(in the rows, 128 means zero)
Facts:
J_28	greve	J_953; J_28	greve	J_712; J_23	greve	J_163
J_23	greve	J_698; J_648	greve	J_649; J_648	greve	J_760
J_839	greve	J_583; J_839	greve	J_897; J_778	greve	J_265
J_636	greve	J_75; J_106	greve	J_730; J_599	greve	J_121
J_354	greve	J_410; J_946	greve	J_904; J_946	greve	J_811
J_479	greve	J_937; J_479	greve	J_242; J_559	greve	J_951
J_559	greve	J_716; J_39	greve	J_855; J_712	greve	J_951
J_204	greve	J_736; J_668	greve	J_662; J_528	greve	J_129
J_355	greve	J_514; J_393	greve	J_507; J_33	greve	J_706
J_33	greve	J_742; J_958	greve	J_89; J_347	greve	J_129
J_797	greve	J_431; J_222	greve	J_136; J_222	greve	J_107
J_821	greve	J_736; J_247	greve	J_932; J_687	greve	J_33
J_618	greve	J_975; J_910	greve	J_496; J_910	greve	J_996
J_910	greve	J_756; J_953	greve	J_559; J_10	greve	J_528
J_419	greve	J_756; J_75	greve	J_247; J_595	greve	J_893
J_317	greve	J_811; J_199	greve	J_347; J_199	greve	J_458
J_932	greve	J_496; J_932	greve	J_760; J_735	greve	J_496
J_735	greve	J_6; J_735	greve	J_736; J_107	greve	J_998
J_107	greve	J_607; J_629	greve	J_996; J_555	greve	J_507
J_6	greve	J_226; J_265	greve	J_730; J_265	greve	J_649
J_163	greve	J_975; J_19	greve	J_756; J_662	greve	J_756
J_238	greve	J_628; J_711	greve	J_778; J_711	greve	J_273
J_312	greve	J_319; J_533	greve	J_413; J_716	greve	J_471
J_748	greve	J_247; J_748	greve	J_304; J_431	greve	J_533
J_240	greve	J_347; J_879	greve	J_415; J_879	greve	J_946
J_879	greve	J_157; J_649	greve	J_951; J_649	greve	J_560
J_649	greve	J_760; J_904	greve	J_937; J_904	greve	J_217
J_855	greve	J_528; J_304	greve	J_760; J_897	greve	J_431
J_897	greve	J_263; J_174	greve	J_204; J_174	greve	J_355
J_209	greve	J_975; J_876	greve	J_951; J_85	greve	J_540
J_288	greve	J_996; J_754	greve	J_811; J_635	greve	J_636
J_635	greve	J_649; J_409	greve	J_951; J_409	greve	J_46
J_458	greve	J_998; J_371	greve	J_636; J_786	greve	J_226
J_68	greve	J_787; J_273	greve	J_418; J_830	greve	J_495
J_830	greve	J_856; J_706	pegristu	a; J_28	pegristu	b
J_23	pegristu	a; J_648	pegristu	a; J_839	pegristu	b
J_778	pegristu	a; J_560	pegristu	a; J_636	pegristu	b
J_106	pegristu	b; J_599	pegristu	b; J_354	pegristu	a
J_946	pegristu	b; J_479	pegristu	a; J_559	pegristu	b
J_877	pegristu	b; J_39	pegristu	b; J_712	pegristu	a
J_136	pegristu	a; J_760	pegristu	a; J_319	pegristu	a
J_204	pegristu	a; J_668	pegristu	a; J_46	pegristu	b
J_528	pegristu	b; J_355	pegristu	b; J_393	pegristu	a
J_33	pegristu	b; J_958	pegristu	b; J_756	pegristu	a
J_893	pegristu	b; J_347	pegristu	a; J_410	pegristu	a
J_975	pegristu	b; J_797	pegristu	a; J_222	pegristu	b
J_821	pegristu	a; J_247	pegristu	b; J_687	pegristu	b
J_618	pegristu	b; J_998	pegristu	a; J_157	pegristu	a
J_242	pegristu	b; J_910	pegristu	a; J_953	pegristu	b
J_418	pegristu	b; J_10	pegristu	b; J_226	pegristu	a
J_419	pegristu	a; J_75	pegristu	b; J_595	pegristu	a
J_89	pegristu	a; J_317	pegristu	a; J_199	pegristu	b
J_932	pegristu	a; J_735	pegristu	b; J_217	pegristu	b
J_107	pegristu	b; J_629	pegristu	b; J_555	pegristu	b
J_6	pegristu	a; J_514	pegristu	a; J_811	pegristu	b
J_698	pegristu	b; J_265	pegristu	b; J_495	pegristu	b
J_471	pegristu	b; J_163	pegristu	b; J_19	pegristu	b
J_662	pegristu	b; J_736	pegristu	b; J_238	pegristu	b
J_170	pegristu	a; J_413	pegristu	a; J_742	pegristu	a
J_787	pegristu	b; J_711	pegristu	a; J_312	pegristu	b
J_628	pegristu	a; J_263	pegristu	a; J_583	pegristu	a
J_533	pegristu	a; J_716	pegristu	a; J_121	pegristu	b
J_748	pegristu	a; J_431	pegristu	b; J_240	pegristu	b
J_415	pegristu	b; J_879	pegristu	a; J_649	pegristu	a
J_904	pegristu	b; J_607	pegristu	b; J_855	pegristu	b
J_996	pegristu	a; J_507	pegristu	a; J_304	pegristu	a
J_897	pegristu	a; J_174	pegristu	a; J_209	pegristu	a
J_129	pegristu	a; J_876	pegristu	b; J_496	pegristu	b
J_730	pegristu	b; J_85	pegristu	a; J_288	pegristu	a
J_754	pegristu	b; J_635	pegristu	b; J_409	pegristu	a
J_458	pegristu	a; J_371	pegristu	a; J_786	pegristu	b
J_68	pegristu	a; J_273	pegristu	b; J_856	pegristu	a
J_951	pegristu	a; J_540	pegristu	a; J_937	pegristu	a
J_830	pegristu	a

Known rows:
[141 143 134 119 124 149 142 125 116 108 174 109 129 133 149 167 150  88
  62 118 107 152 116 105 132 153  99 135 134 143 107 124  82 126 134 102
 178 146 135] : J_68
[121 126 116 140 170  82  66 154 124 157  96 162 108 131  91 168 110 151
 164 195 124 121 174 127  98 145 186 129  92  84 153 140 244 115  97  87
  62 160 200] : J_559
[143  99 133 150 133 113  95 170 143 170 122 135 105 116 109  87 112 170
 177 153 162 146 141 161 103 114 118 166 124 103 139 111 202 140 104 142
 126 122 144] : J_240
[115 129 120 102 114 139 133 115 147 146  98 196 107  80  97 108 109 159
 156 148 171 117 149 145 114  77 157 137 119 144 133 110 179 116  70 164
  70  72 133] : J_787
[122 146 144  94 115 139 165  87 126  97 122 121 153 142 144 163 123  91
  76 108 112 122 116  92 161 131 123  94 139 152 120 135  87 112 132 127
 150 124  80] : J_583
[137 113 121 120 112 150 118 111  97 139 185  79 168 203 144 103 209 135
 103  87  81  66 122 126 135 150  93 127  93 159  84 134  45 134 170 111
 162 156 111] : J_932
[142 134 130  95 104 124 158  84 129  69 138 123 156 130 144 155 140  95
  64  93 105 118 121  80 150 147 109 105 133 154 142 123  81 113 128 129
 149 124  93] : J_742
[144 133 183 138 119 130 156  96  73 106 117 128 104 166 171 147 117  84
  80 124 114 135 111 107 194 170 145  58 177 146 151 119  72  98 140 127
 157 141  87] : J_706
[ 99 144 149  90 114 141 173  85 119  94 128 113 142 133 148 153 136 100
  73 106 115 120 115  95 165 134 129  97 141 146 114 141  83 114 145 126
 150 117  88] : J_996
[148 145 151  92  94 106 168  80 123 106 118 109 132 152 130 170 133  80
  91 130  98 134 111 120 185 145 144  80 152 153 118 126  75 119 142 144
 151 103  73] : J_136
[194  97 125 136 131  87 117 196 197 141  97  82 125 134 113  48  97 191
 168 177 171 186 152 165 120 133  89 195 100 112 153 124 223 104  88 173
 177 146  99] : J_528
[128 100 118 132 117 122 117 121 145 134  83 165 112 115 120  88  98 167
 164 135 159  97 147 145 128 100 152 127 127 130 168 118 160 114  89 161
  71  95 124] : J_242
[151 114 146 141 119  83  96 184 138 162 107 147 100 108 119  99 141 150
 192 147 123 118 160 171 109 102 120 138 122 122 154 105 168 165 127 149
 110  92 145] : J_222
[170 117  88 171 128 130  78 151 134 164 126 134 108 151 106  65 114 169
 160 148 155 114 138 177 107 143 138 174 102 113 136 117 137 115 111 150
  94 144 177] : J_635
[148  95 126 119 107  97 109 108 151 134  85 196  98  90 105  92 110 148
 142 143 142 108 149 145 131 107 154 133 154 124 167  84 170 147  69 164
  90  72 124] : J_811
[110 107 138 171 149 126 118 153 106 196  93 166  88 121 117 115 104 152
 213 176 154 144 132 170 128  97 175 121 149 107 137 122 187 145 135 136
 109 140 142] : J_786
[104 147 151  96 117 138 133 144 129  81 176  71 153 108 169 135 184  97
  71  83  98 122 132  83 113 149  67 138 122 133 125 141  81 145 161 100
 177 134 130] : J_668
[130 151 153 122 121 163 164  89 102  93 129 121 118 156 159 159 105  94
  66 112 127 133  97  89 167 155 134  84 159 151 129 141  67  80 129 127
 151 149  97] : J_856
[113 164 119 140 149 170 153 123 127 107 172  83 163 136 138 178 121  89
 114 105 132 155 102 108 120 140 118 120 112 135  96 160  76 108 173 109
 158 175 127] : J_23
[ 95 147 127 191 171 134 162 125  79 121 139 117 171 152 120 233 105  70
 189 123  84 167  77 122 143 121 176  77 173 114 114 148  77 173 213  87
 155 169 117] : J_209
[128 106 120 160 133 123  85 164 131 170 109 145 106 110 118  72 128 168
 180 146 147 119 142 168 107 104 134 159 128 115 135 120 159 148 121 142
 110 117 163] : J_735

Rows:
No name comes twice in this set of rows, the named rows included.
[129 182 116  84 151 130 131 124 136 110 170  79 148 156 110 230 158  65
  65 141 107 135 158  66 116 178 125 117  42 128 112 175 138  74 130  69
  96 189 179]  J_712
[114 133  90 138 158 100  92 146 152 175 106 144 101 142  82 149 100 151
 159 189 151 115 158 142 112 137 184 149  75  95 141 157 222  98  95 113
  48 155 204]  J_876
[ 99 112  98  73 129 152 163  52 109 130 143 139 176 184 125 167 163 137
  74 107  95  77 100  98 159 134 159 106 125 166  69 129  79 119 125 118
 135 129  90]  J_760

The same objects again, as new rows of numbers:
Known rows:
[114 166  96 195 174  82  86 126 121 143  76 146 128 170 171 110 136  96
  67 119  67  84 114 160 154 113 116 140 181 148 118 129  63 129 124  78
 154 136] : J_265
[111 161  92 193 184  90  89 126 115 144  79 148 125 173 168 117 140  97
  74 114  71  88 115 154 147 114 114 146 173 153 118 134  58 123 119  77
 155 136] : J_273
[121 121 140 194 149  69  96 133 137 168  76 120 119 151 140  96 139 144
 113  67 111  90 107 134 163  71 127 143 165 137 140 173 103  92 109 116
 138 176] : J_711
[132 104 125 168 160  69  99 143 127 156 115 131  97 141 155  81 139 153
 116  78 116 124  96 122 177  66 113 120 142 158 130 150  96  56 105 146
 131 191] : J_23
[130 124 137 188 126  66  94 147 134 168  98 127 121 132 147  89 107 147
 100  76 115 100 108 127 169  70 135 131 178 139 133 162 112  92 128 138
 138 171] : J_409
[116 139  82 181 204  86 106 141 118 147 129 163 132 179 163 110 118 104
  92 122  90  90 109 160 131 109 106 140 158 176 103 121  81 121 117  88
 164 140] : J_607
[120 144  81 194 182  87  84 125  99 149  96 149 121 174 168 121 126 110
  76 102  81 102 107 141 154 133 123 148 166 163 113 121  61 110 121  83
 161 130] : J_555
[119 114 141 187 154  95 100 147 109 173 109 131 119 143 139 126 107 149
 125  66 127 111 115 119 139  86 122 140 150 152 123 179  89  80 108 130
 132 181] : J_507
[126 131  64 179 190  78 100 142 129 163 111 169 127 183 156 102 133 107
  80 109  84  95  97 164 147 120 117 142 154 168 116 118  92 113 105  96
 186 135] : J_199
[149 101 129 181 136  70  81 147 135 176  93 118 123 140 150  83 117 137
 146  70 124 113 106 131 166  94 127 119 157 134 138 149 111 109  96 143
 129 169] : J_174
[122 164  93 188 158  81  84 140 114 145  99 155 128 155 177 105 107 105
  56 124  75  99 118 146 158 115 125 134 187 155 110 121  72 123 143 101
 155 127] : J_559
[118 166  94 183 160  93  87 144 109 144 106 159 130 153 177 116 101 101
  61 128  78 102 124 143 147 113 120 131 182 160 106 126  64 121 143 104
 151 133] : J_471
[127 136  61 175 176  92  96 152 127 174 100 174 123 179 154 114 136 103
  73 108  80 106 101 160 144 124 117 139 148 159 116 129  84 107  97 105
 192 136] : J_10
[119 154  52 193 190  94  71 145 116 148 101 156 105 167 164 134 133  92
  89 112  88  92 111 124 163 105 127 146 169 161 108  94  89 123 118 103
 147 138] : J_946
[122 116 134 182 152  90  97 149 118 173 110 132 117 141 139 118 113 143
 127  73 128 113 111 117 143  78 120 135 152 149 124 174  94  80 106 135
 135 182] : J_628
[122 136 157 186 133  90  97 151 129 167  96 132 124 132 147 113 112 134
 125  91 115 101 116 142 137  68 114 124 169 139 130 178  92 105 108 130
 120 187] : J_760
[124 146  76 191 182  86  83 129 106 150 101 152 120 172 170 114 130 105
  77 111  81 105 107 138 154 126 120 144 168 160 112 119  64 113 119  90
 163 134] : J_599
[124 116 134 183 153  89  98 149 117 173 111 132 118 142 141 117 113 147
 126  72 128 112 112 117 143  77 122 135 152 150 126 174  93  81 105 136
 135 182] : J_540
[114 156  62 187 190 104  77 146 110 147 107 158 111 163 166 140 125  93
  92 117  89  95 119 128 150 107 119 140 166 160 106 106  77 123 118 103
 146 141] : J_242
[131 133 151 192 130  94  88 148 112 173 115 143 110 134 148 132 107 145
 142  89 119 117  86 141 128  82 115 130 172 151 130 161  94  95  88 130
 123 200] : J_756
[115 161  90 195 177  81  84 124 120 142  76 146 126 172 171 107 139  98
  67 116  68  88 110 157 156 115 118 144 179 152 122 127  64 126 123  79
 158 133] : J_106

Rows:
No name comes twice in this set of rows, the named rows included.
[118 137 157 180 129  91 102 161 124 167 108 137 130 125 146 112  89 139
 108  92 118 104 127 129 139  63 121 124 171 143 122 181  95  95 130 143
 125 179]  J_951
[126 133  64 178 184  86  99 148 128 166 108 171 126 179 157 108 134 104
  77 110  82 100 100 165 144 118 115 141 150 163 114 124  87 111 104  98
 188 136]  J_240
[139 118 145 181 135  91  87 155 124 176 103 129 124 133 149 108 107 134
 149  84 124 116 109 135 141  87 117 117 157 140 129 162  96 108  95 142
 119 180]  J_226
[122 133 150 191 132  75  96 145 135 165  88 126 124 136 144  98 118 141
 112  82 111  94 112 140 154  68 124 133 175 136 134 171 103 100 116 128
 131 179]  J_649
[124 146  81 167 195  89  90 136 106 131 114 158 104 164 185 101 142 108
  76 127  73 122 104 142 163 110 100 122 149 173 106 112  50  88 118 107
 146 150]  J_163
[120 101 132 174 168  81 120 158 135 176 133 144 128 152 130 102 109 147
 136  78 134  98 107 141 131  64 110 133 143 162 122 173 117  88 102 135
 147 185]  J_998
[108 168 101 191 179  97  92 134 115 142  84 151 130 167 170 123 129  93
  74 125  69  91 122 158 139 111 109 139 174 152 114 139  53 129 124  81
 147 141]  J_730
[111 161  63 186 195 109  79 152 109 147 109 160 110 161 165 149 121  90
  93 121  89  96 124 126 144 103 119 141 164 163 103 107  76 123 119 105
 142 145]  J_811
[136 127 146 193 129  73  86 142 135 169  89 127 118 137 149  99 122 140
 130  82 112 102  95 145 157  76 124 129 177 137 139 158 106 107 100 126
 127 182]  J_932
[126 142  76 170 193  81  89 131 109 133 111 157 103 167 184  96 144 108
  74 125  73 119 101 144 170 109 103 124 152 173 109 107  55  89 118 105
 148 148]  J_618
[126  97 123 174 163  75 115 157 141 181 125 144 125 157 130  97 117 148
 131  74 130  99 102 142 141  69 117 134 142 158 127 167 124  85  98 136
 157 182]  J_458
[106 160  89 169 179  88  95 138 117 150 117 145 130 161 180 131 137 114
  90 129 104 105 116 128 141 114 131 144 169 146 103 107  28 118  97 100
 166 120]  J_431
[120 149  82 166 195  95  92 138 102 133 116 160 107 162 183 107 137 104
  78 129  76 123 111 144 155 107  95 120 149 174 104 116  46  90 118 109
 144 153]  J_698
[129 164 104 191 161  99  76 138 106 146  98 159 124 159 179 126 116  95
 101 133  73 106 104 167 131 127 106 126 182 155 113 117  59 142 104  92
 137 146]  J_496

Now the same objects, written a new way:
Known rows:
[125 101  29 110 113 127 141 164 162 121 148 125 206  78 122  87 157 132
 144 120 149 141 148 193  96 166  90] : J_431
[167 187  69 109 115 146 156 102 149 139 119 130 178 133 148  68 150 127
 128 129 140 118 145 182 103 185 182] : J_222
[147 161  58 111 109 126 145 118 174 141 103 143 172 108 153  80 133 123
 149 110 149 155 126 147 123 139 126] : J_958
[170 196  89  97 115 149 153 119 160 141 129 139 145  91 146  79 161 151
 128 122 172 135 146 163 118 173 152] : J_199
[129 134  71 109  88 128 121  76 205 185 106 152 158 132 155  92 139 134
 166 105 173 141 125 156 158 159 144] : J_28
[ 90  49 215 149 148 119  69 106 110 159 147 154  58 161  68 168 105 126
 117 154 125 116 153 118 152 117 137] : J_951
[ 97  70 158 113 117 145 151 156 100  71 154  61 127 128 118 155 133 148
 111 125 114  79  86 125 107 139 123] : J_897
[124 144 176 142 107 133 169 154 113 107 159  68 123 162 167 197 110 138
 144 148 109  86 113 101 153 102 133] : J_910
[140 127 182 123 135 157 126 128 110  98 117 105 117 147 128 143 134 130
 115 123 100  85  60  60 164 126 150] : J_174
[140 136  74 100 138 107 123 134 146 150  90 150 187 156 195 118 159 110
 114  75 149 151 131 161 115 147  98] : J_946
[169 195  39 121 119 142 126 133 169 153 109 150 210 111 162 102 172 128
 173 107 122 149 122 122 164 160 116] : J_735
[100  55 167 122 137 141 133 165  87  80 161  83 120 124  97 151 127 138
 103 142 113  92 111 133 105 130 116] : J_263
[140 109  74 115 128 116  99 112 189 183 122 174 162 114 120  89 124 123
 152 136 163 155 152 167 147 147 131] : J_471
[126 153  76 152 108 107 119 116 158 155 114 185 135 102 105  62 134  98
 148 111 129 181 202 144 109 126  78] : J_730
[ 93 101 200 164 128 122  97 104  90 134 140 135  60 159  88 171 125 132
 125 131 107 120 148 101 132 118 124] : J_560
[146 142  66 124 131 120 123 132 160 149 121 159 169 100 126  80 126 108
 138 128 146 161 158 157 118 132 115] : J_121
[133 109 209 132 152 140 125 128  65 106 156 110  90 163  93 135 113 125
  81 171 109  76 139 130 102 137 187] : J_136
[146 138  68 126 133 116 124 132 165 144 113 159 163  97 124  70 124 109
 137 128 141 167 161 149 118 125 112] : J_495
[128 180  67 137  86 124 148 104 181 146  96 152 144 112 146  60 140 112
 155  86 141 162 160 135 111 132 101] : J_106
[172 148  57 136 161 129  79 161 149 167 125 199 199  89 103  89 158 107
 154 143 115 165 167 137 157 144  93] : J_736
[137 100 193 144 172 139  87 156  82 112 141 135 113 133  89 149 124 122
 103 154  91 107 115  81 157 117 126] : J_226

Rows:
No name comes twice in this set of rows, the named rows included.
[169 180  76 112 126 142 138 115 138 144 131 140 169 129 130  67 151 123
 123 144 137 120 166 191 100 186 186]  J_107
[161 169  98 105 146 139 134 147 166 152 139 166 122  52 120  90 154 157
 133 130 191 171 163 152 137 143  96]  J_528
[101 151 171 155 107 132 131 107  77 110 136 100  94 162 127 192 146 147
 135 111  96 109 115  87 128 135 125]  J_748
[ 96 128 184 162 123 123 109 116  78 122 141 121  80 157 100 187 141 142
 132 120  96 119 140  98 127 123 115]  J_304
[148 168  51 124  98 115 170 158 185 153 141 119 196 112 180 119 118 124
 173 143 150 147 165 173 139 117 111]  J_19
[ 94 135 182 156 101 133 124  91  94 123 126 105  79 168 121 180 141 145
 134 105 106 109 116  87 135 129 130]  J_648
[159 169  88 102 135 142 140 144 170 149 134 159 127  57 130  89 153 153
 134 123 186 170 156 146 136 146  98]  J_855
[139 163  72 137 105 123 149 121 171 138 101 152 149  99 132  47 132  99
 143 100 136 166 158 138 111 120 102]  J_273
[138 154  74 137 119 114 136 130 164 140 108 163 149  97 121  47 125  99
 141 115 131 169 175 141 105 119  96]  J_418
[151 158  54 128 111 111 159 169 179 159 148 131 192 109 169 117 119 119
 174 153 148 154 183 176 135 115 106]  J_662
[106  68 206 121 135 131 109 102 128 134 132 114  84 163 111 158 101 133
 112 146 135  94  91 106 161 117 164]  J_716
[114  69 213 122 171 112 103 157  63 110 123 123 101 180 138 178 120 112
  71 122 115 112 122 111 120 105 111]  J_937

